Here is a tiny trained network, its code and every weight. The questions are about switching its units off for an input and a class, where a switched-off unit gives its printed mean instead of its output.

import numpy as np


def w(rows, s, z=0):
    codes = np.array(rows[::2]) - 128.0
    scale = np.full(codes.shape[1], s)
    scale[-1] = z or s
    return codes * scale


def f(y):
    return y / 2 * (1 + np.tanh(0.7978845608 * (y + 0.044715 * y**3)))


def log_softmax(a):
    a = a - a.max(-1, keepdims=True)
    return a - np.log(np.exp(a).sum(-1, keepdims=True))


def net(x, mask):
    res = np.array(x, float).reshape(1, 5) / 4 @ E
    y = f(res @ A[0][:, :-1].T + A[0][:, -1])
    res = res + np.where(mask, y, B[0][:, -1]) @ B[0][:, :-1]
    return log_softmax(res[-1] @ U[:, :-1].T + U[:, -1])


A, B = {}, {}
E = w([
[85,164,147,159,13,209,183],'x0',
[84,41,81,206,74,46,115],'x1',
[91,139,162,96,128,93,122],'x2',
[145,123,114,160,134,146,136],'x3',
[209,143,155,111,107,54,254],'x4',
],0.0085)
A[0] = w([
[143,105,100,115,225,90,102,76],'neuron 0',
[180,208,167,38,186,211,135,65],'neuron 1',
[95,182,141,118,89,176,167,103],'neuron 2',
[93,105,146,132,1,166,167,118],'neuron 3',
[86,65,68,173,60,48,124,74],'neuron 4',
[203,155,110,141,108,73,197,219],'neuron 5',
[90,192,145,163,29,160,140,102],'neuron 6',
[218,124,164,120,95,76,214,165],'neuron 7',
[66,116,82,151,148,211,16,253],'neuron 8',
[194,127,101,97,177,53,77,62],'neuron 9',
],0.0076,0.00074)
B[0] = w([
[74,86,85,121,183,152,169,187],'neuron 0',
[200,194,105,209,126,61,93,233],'neuron 1',
[127,155,85,144,165,125,202,182],'neuron 2',
[68,145,58,89,135,132,145,206],'neuron 3',
[186,223,111,176,88,2,87,223],'neuron 4',
[97,117,186,93,82,167,72,194],'neuron 5',
[117,72,80,98,182,141,205,202],'neuron 6',
[124,52,189,85,82,185,79,215],'neuron 7',
[130,97,207,89,45,164,70,254],'neuron 8',
[61,104,74,109,171,144,154,189],'neuron 9',
],0.008,0.0082)
U = w([
[112,37,240,85,82,166,100,253],'0',
[187,216,85,208,136,30,124,111],'1',
[54,61,2,92,226,142,213,30],'2',
],0.0084,0.00056)

Each question gives the input, the list of numbers given to net, and the class t.
The units are the neurons (one row each of A and B). Each row of codes is followed by its name. A weight is (code - 128) times the scale printed after its matrix; where a second scale follows, it is the last column's (A, B and U).
mask holds one flag per neuron, in row order. A switched-off neuron (its flag False) gives its mean, the last column of its row in B, instead of its output. The means were averaged over made-up inputs and are rounded, as every weight is.
A unit's drop is (log p(t) with every unit on - log p(t) with that unit switched off) / (log p(t) with every unit on - log p(t) with every unit switched off).
The circuit of an input: a set's keep is (log p(t) with only the set's units on - log p(t) with every unit switched off) / (log p(t) with every unit on - log p(t) with every unit switched off). Starting from all 10 units, units are removed one at a time, each time the one whose removal leaves the highest keep (on an exact tie, the one counted first), for as long as the keep stays at least 0.8.
circuit, biggest first: the units of the circuit, biggest drop first
most important unit: the unit with the biggest drop
k most important neurons: the k neurons with the biggest drops, biggest first
drop of u: that unit's drop, to one decimal
input [2,-3,-5,0,-1], class 1: most important unit : neuron 7
input [0,5,4,3,5], class 0: 3 most important neurons : [neuron 7; neuron 1; neuron 5]
input [-4,7,-5,-3,8], class 0: 2 most important neurons : [neuron 7; neuron 5]
input [-1,7,5,2,7], class 0: 3 most important neurons : [neuron 7; neuron 5; neuron 1]
input [3,1,-6,1,4], class 0: 2 most important neurons : [neuron 7; neuron 5]
input [-2,6,5,-5,-5], class 1: 2 most important neurons : [neuron 4; neuron 7]
input [6,3,-7,2,4], class 2: 3 most important neurons : [neuron 8; neuron 3; neuron 6]
input [-5,-6,-6,-1,-3], class 1: 3 most important neurons : [neuron 1; neuron 6; neuron 7]
input [-4,4,-8,-6,4], class 0: circuit, biggest first : [neuron 7; neuron 5]
input [4,-7,5,-7,-6], class 1: 2 most important neurons : [neuron 1; neuron 7]
input [-5,6,-4,-6,8], class 0: 3 most important neurons : [neuron 7; neuron 5; neuron 1]
input [-6,-5,-2,-7,4], class 2: 3 most important neurons : [neuron 9; neuron 4; neuron 0]
input [-5,-3,-4,-6,2], class 2: circuit, biggest first : [neuron 4; neuron 8]
input [-5,-1,-3,6,5], class 0: circuit, biggest first : [neuron 7]
input [2,-4,-2,7,0], class 1: circuit, biggest first : [neuron 1; neuron 7]
input [2,-5,3,2,-1], class 1: drop of neuron 5 : 0.0
input [0,3,-3,-8,6], class 0: drop of neuron 7 : 0.2
input [-5,6,4,2,-4], class 1: drop of neuron 6 : 0.2
